Small tables with named rows and columns. After each table, cells are looked up by row and column.

Bosov:
columns: Donolez, Bep
Momevo: [-6.8, 5.1]
Ter: [-3.3, 5.1]
Rubulet: [-5.9, 6.7]
Kufom: [-7.7, 0.9]

Rubulet, Bep -> 6.7
Momevo, Bep -> 5.1
Kufom, Donolez -> -7.7
Kufom, Bep -> 0.9
Momevo, Donolez -> -6.8
Ter, Bep -> 5.1
Rubulet, Donolez -> -5.9
Ter, Donolez -> -3.3

Table Kurale
        Dev  Bas
Gaf      52   53
Ziz      76   34
Mobina  235   14
Dezupi   50  136
Mesazu  174   49

Dev of Dezupi = 50
Dev of Mobina = 235
Bas of Ziz = 34
Dev of Gaf = 52
Bas of Gaf = 53
Bas of Dezupi = 136
Bas of Mesazu = 49
Bas of Mobina = 14
Dev of Mesazu = 174
Dev of Ziz = 76

Sogir =
          Fuz   Dul  Bikiven
Zutuner  54.8  22.6     46.4
Nugobom  59.7  35.8     39.5
Ledogu   25.9  29.3     47.1
Gosomin  71.9  63.1     86.9
Zonu     42.6  62.2     43.9
Zeru     99.3  30.4     67.5
Pulilus  57.1  56.7     55.3
Lepif    37.6  56.3     50.3
Febezis  12.1  10.0     59.7
Zemu     41.5  75.4      7.2
Nusifil  64.4   8.5     26.5
Zem      39.9  36.6     48.2

Fuz of Lepif: 37.6
Fuz of Gosomin: 71.9
Bikiven of Ledogu: 47.1
Fuz of Febezis: 12.1
Bikiven of Zem: 48.2
Fuz of Nusifil: 64.4
Dul of Zem: 36.6
Fuz of Nugobom: 59.7
Fuz of Ledogu: 25.9
Dul of Febezis: 10.0
Bikiven of Zemu: 7.2

Davo:
	Fip	Ner	Dirubi	Vab
Mik	0.4	0.4	0.8	0.8
Zuroz	0.2	0.3	0.6	0.1
Solu	0.3	0.2	0.6	0.1
Mez	0.2	0.5	0.7	0.1
Risin	0.6	0.1	0.7	0.6
Rusam	0.5	0.2	0.8	0.7
Zot	0.3	0.6	0.7	0.2
Sakid	0.4	0.1	0.6	0.2
Goti	0.3	0.5	0.8	0.7
Losora	0.4	0.7	0.8	0.3
Baf	0.6	0.0	0.7	0.5
Zur	0.6	0.7	0.8	0.4
Vana	0.5	0.0	0.6	0.3

Mik, Ner: 0.4
Risin, Fip: 0.6
Zur, Fip: 0.6
Mik, Vab: 0.8
Zot, Dirubi: 0.7
Goti, Vab: 0.7
Rusam, Dirubi: 0.8
Vana, Dirubi: 0.6
Mez, Ner: 0.5
Sakid, Dirubi: 0.6
Rusam, Fip: 0.5
Zot, Ner: 0.6
Losora, Ner: 0.7
Mez, Dirubi: 0.7
Which row has the largest Vab? Mik

Table Tuzugov
        Kuvot  Sef  Tizavut  Lodu  Lesop  Gog  Lolev
Pepug     175   89      179   125     53   58    196
Mon       129  112      150    38    198   89     67
Teg        84  139      107    19     86   10    152
Kag       156   32      162    34    194   69     81
Buvoli    114   79      110    48    110   44     98
Kez        70  159      130   137    197   93     10
Lidipi    101   62       63    83    129  194     16
Bov        75   51      122    35     37   52    159
Los       168  150       78    38     71   18     30
Zapi      157  161      100   125    147  193     79
Mefe       93  197      165    51    191   95     86
Tibolu    130  132      147    96    114  128     94

What is the Lolev of Teg in Tuzugov? 152
What is the Gog of Mon in Tuzugov? 89
What is the Lolev of Tibolu in Tuzugov? 94
What is the Lodu of Mon in Tuzugov? 38
What is the Lodu of Lidipi in Tuzugov? 83
What is the Kuvot of Zapi in Tuzugov? 157
What is the Lodu of Teg in Tuzugov? 19
What is the Tizavut of Lidipi in Tuzugov? 63
What is the Lodu of Zapi in Tuzugov? 125
What is the Sef of Tibolu in Tuzugov? 132
What is the Sef of Los in Tuzugov? 150
What is the Sef of Buvoli in Tuzugov? 79
What is the Lolev of Kag in Tuzugov? 81
What is the Lolev of Mefe in Tuzugov? 86

Samino =
|  | Kevofud | Sak | Kepe | Digetuv | Poz | Vamad |
|---|---|---|---|---|---|---|
| Til | 6.4 | 3.1 | 3.1 | 1.1 | 1.7 | -4.4 |
| Pepi | 6.2 | 2.2 | 2.2 | 1.9 | 0.0 | -5.8 |
| Lufero | 6.2 | 3.8 | 3.8 | 0.2 | 3.4 | -3.3 |
| Radi | 5.9 | 3.9 | 3.9 | 0.0 | 3.4 | -3.1 |
| Rukuv | 6.2 | 2.8 | 2.8 | 1.3 | 1.1 | -5.0 |
| Fikesiz | 6.2 | 3.6 | 3.6 | 0.2 | 2.8 | -3.7 |
| Gibile | 6.5 | 2.9 | 2.9 | 1.1 | 1.5 | -4.7 |
| Tezubok | 6.4 | 3.3 | 3.3 | 1.0 | 2.1 | -4.5 |
| Tuditu | 6.4 | 3.2 | 3.2 | 0.7 | 2.4 | -4.4 |
| Tisu | 6.4 | 2.7 | 2.7 | 1.4 | 1.0 | -5.4 |
| Ragore | 6.1 | 2.5 | 2.5 | 1.5 | 0.8 | -5.2 |
| Famigo | 6.3 | 3.3 | 3.3 | 0.7 | 2.6 | -3.6 |
| Buso | 6.2 | 2.3 | 2.3 | 1.7 | 0.3 | -5.7 |

Fikesiz, Sak: 3.6
Tuditu, Vamad: -4.4
Gibile, Sak: 2.9
Tuditu, Kevofud: 6.4
Tuditu, Kepe: 3.2
Fikesiz, Vamad: -3.7
Lufero, Sak: 3.8
Gibile, Vamad: -4.7
Tuditu, Sak: 3.2
Ragore, Kevofud: 6.1
Lufero, Vamad: -3.3
Tisu, Digetuv: 1.4
Famigo, Kevofud: 6.3
Row with the largest Digetuv: Pepi

